Below are the code and all the weights of a small trained network. Each question names an input and a class and asks about switching units off, where a switched-off unit gives its printed mean instead of its output.

import numpy as np


def w(rows, s, z=0):
    codes = np.array(rows[::2]) - 128.0
    scale = np.full(codes.shape[1], s)
    scale[-1] = z or s
    return codes * scale


def norm(h):
    return h / np.sqrt((h * h).mean(-1, keepdims=True) + 1e-5)


def f(y):
    return np.maximum(y, 0)


def log_softmax(a):
    a = a - a.max(-1, keepdims=True)
    return a - np.log(np.exp(a).sum(-1, keepdims=True))


def net(x, mask):
    res = np.array(x, float).reshape(1, 2) / 4 @ E
    u = 0
    for l in range(4):
        y = f(norm(res) @ A[l][:, :-1].T + A[l][:, -1])
        res = res + np.where(mask[u : u + 7], y, B[l][:, -1]) @ B[l][:, :-1]
        u += 7
    return log_softmax(norm(res)[-1] @ U[:, :-1].T + U[:, -1])


A, B = {}, {}
E = w([
[97,135,136,128,71,62,151,33,77],'x0',
[177,123,177,77,85,62,178,2,87],'x1',
],0.0078)
A[0] = w([
[39,91,182,165,110,6,198,197,151,182],'L0N1',
[177,165,77,236,136,162,44,150,215,253],'L0N2',
[156,63,202,135,123,187,96,112,142,87],'L0N3',
[95,184,95,94,206,253,100,158,95,218],'L0N4',
[135,216,150,6,129,164,75,109,87,2],'L0N5',
[66,106,107,227,88,152,111,145,176,29],'L0N6',
[127,95,138,130,55,181,174,169,17,80],'L0N7',
],0.005,0.00088)
B[0] = w([
[155,231,46,134,122,223,165,140,49,168],'L0N1',
[137,233,206,33,171,119,73,145,3,255],'L0N2',
[23,162,94,120,104,136,165,120,105,156],'L0N3',
[247,140,136,152,110,131,144,210,66,246],'L0N4',
[189,109,135,122,162,33,137,113,158,152],'L0N5',
[127,54,81,242,153,74,97,70,142,200],'L0N6',
[131,219,80,128,168,191,164,162,233,143],'L0N7',
],0.0066,0.006)
A[1] = w([
[230,65,145,131,153,108,170,181,111,253],'L1N1',
[226,183,63,152,171,140,77,213,221,94],'L1N2',
[31,100,68,240,183,104,150,93,169,53],'L1N3',
[147,100,149,155,143,29,79,126,175,123],'L1N4',
[38,137,6,91,76,97,131,112,121,49],'L1N5',
[178,145,143,85,61,73,50,152,125,35],'L1N6',
[96,112,97,76,137,2,35,139,177,97],'L1N7',
],0.0055,0.0018)
B[1] = w([
[78,69,89,135,72,164,172,59,143,252],'L1N1',
[83,145,188,87,83,153,237,123,34,254],'L1N2',
[113,180,53,65,201,97,109,129,255,152],'L1N3',
[137,51,100,141,245,140,151,130,224,145],'L1N4',
[94,80,66,198,90,155,227,105,214,169],'L1N5',
[180,126,177,101,154,113,151,135,161,166],'L1N6',
[220,125,181,115,49,116,137,44,87,132],'L1N7',
],0.0065,0.0053)
A[2] = w([
[154,171,40,133,171,148,149,91,213,249],'L2N1',
[176,145,159,130,118,127,138,87,95,84],'L2N2',
[88,156,130,161,111,98,114,155,74,146],'L2N3',
[133,171,210,119,128,145,155,179,165,74],'L2N4',
[125,138,36,98,163,84,96,120,190,117],'L2N5',
[142,49,132,41,80,167,90,255,145,147],'L2N6',
[90,128,117,229,100,130,140,114,144,187],'L2N7',
],0.0082,0.0017)
B[2] = w([
[147,79,136,67,128,102,124,87,146,236],'L2N1',
[140,183,111,129,192,130,146,198,134,236],'L2N2',
[112,156,119,204,93,127,97,44,189,230],'L2N3',
[180,140,153,63,109,157,161,183,254,209],'L2N4',
[152,137,87,57,66,93,155,176,156,166],'L2N5',
[209,32,98,120,92,117,191,131,139,255],'L2N6',
[89,142,135,163,104,171,182,131,94,195],'L2N7',
],0.0089,0.0047)
A[3] = w([
[127,34,135,124,118,128,154,101,119,112],'L3N1',
[127,145,172,63,173,67,115,108,139,72],'L3N2',
[124,170,115,246,116,169,106,101,122,252],'L3N3',
[198,113,132,135,137,111,136,134,116,174],'L3N4',
[126,121,161,123,163,156,135,130,138,91],'L3N5',
[123,130,123,130,113,165,140,24,97,211],'L3N6',
[140,142,167,75,124,85,129,94,183,142],'L3N7',
],0.012,0.0021)
B[3] = w([
[138,181,175,210,183,80,93,87,2,193],'L3N1',
[230,46,18,97,206,98,56,141,143,193],'L3N2',
[42,178,245,166,139,115,142,48,56,210],'L3N3',
[105,114,61,74,172,137,100,103,198,235],'L3N4',
[175,120,125,182,57,154,180,204,150,151],'L3N5',
[103,146,178,134,180,198,69,173,135,254],'L3N6',
[103,79,159,148,43,57,31,184,135,220],'L3N7',
],0.0067,0.008)
U = w([
[248,108,150,75,117,205,218,245,141,151],'0',
[68,194,228,212,141,158,149,90,46,177],'1',
[125,98,149,197,110,118,134,160,175,1],'2',
[69,96,51,82,56,95,194,77,186,103],'3',
[206,55,140,91,182,37,20,112,117,163],'4',
],0.011,0.0067)

Each question gives the input, the list of numbers given to net, and the class t.
The units are the neurons (one row each of A and B). Each row of codes is followed by its name. A weight is (code - 128) times the scale printed after its matrix; where a second scale follows, it is the last column's (A, B and U).
mask holds one flag per neuron, layer by layer. A switched-off neuron (its flag False) gives its mean, the last column of its row in B, instead of its output. The means were averaged over made-up inputs and are rounded, as every weight is.
A unit's drop is (log p(t) with every unit on - log p(t) with that unit switched off) / (log p(t) with every unit on - log p(t) with every unit switched off).
The circuit of an input: a set's keep is (log p(t) with only the set's units on - log p(t) with every unit switched off) / (log p(t) with every unit on - log p(t) with every unit switched off). Starting from the 12 units with the biggest drops (on a tie, the unit counted first), units are removed one at a time, each time the one whose removal leaves the highest keep (on an exact tie, the one counted first), for as long as the keep stays at least 0.8.
circuit, biggest first: the units of the circuit, biggest drop first
k most important neurons: the k neurons with the biggest drops, biggest first
top k neurons in layer l: the k neurons of layer l with the biggest drops, biggest first
input [0,-7], class 1: circuit, biggest first : (L2N3, L3N3)
input [8,6], class 4: 4 most important neurons : (L1N1, L0N6, L1N2, L2N3)
input [8,-7], class 3: 4 most important neurons : (L1N3, L0N6, L2N5, L0N4)
input [-4,3], class 1: top 2 neurons in layer 0 : (L0N2, L0N6)
input [6,-2], class 3: top 2 neurons in layer 1 : (L1N3, L1N2)
input [-5,4], class 4: circuit, biggest first : (L0N4, L1N2)
input [-7,5], class 1: top neuron in layer 1 : (L1N1)
input [-5,5], class 4: top 2 neurons in layer 0 : (L0N4, L0N2)
input [7,-4], class 3: 2 most important neurons : (L1N3, L0N2)
input [0,-4], class 1: 2 most important neurons : (L0N6, L2N3)
input [-3,3], class 4: 3 most important neurons : (L0N4, L1N2, L0N2)
input [5,4], class 4: 4 most important neurons : (L1N1, L1N2, L0N3, L2N3)
input [8,7], class 4: 2 most important neurons : (L1N1, L3N2)
input [4,-3], class 3: top 3 neurons in layer 0 : (L0N4, L0N6, L0N1)
input [-7,6], class 4: most important neuron : (L0N4)
input [3,-1], class 3: top 4 neurons in layer 1 : (L1N3, L1N2, L1N5, L1N1)
input [6,-3], class 3: 3 most important neurons : (L0N2, L1N3, L0N4)
input [8,-6], class 3: 2 most important neurons : (L1N3, L2N5)
input [-4,4], class 4: 3 most important neurons : (L0N4, L1N2, L0N2)
input [7,-6], class 3: top 2 neurons in layer 2 : (L2N5, L2N1)
input [1,-7], class 1: most important neuron : (L0N6)
input [8,-4], class 3: top 2 neurons in layer 0 : (L0N2, L0N4)
input [7,-3], class 3: top 2 neurons in layer 0 : (L0N2, L0N4)
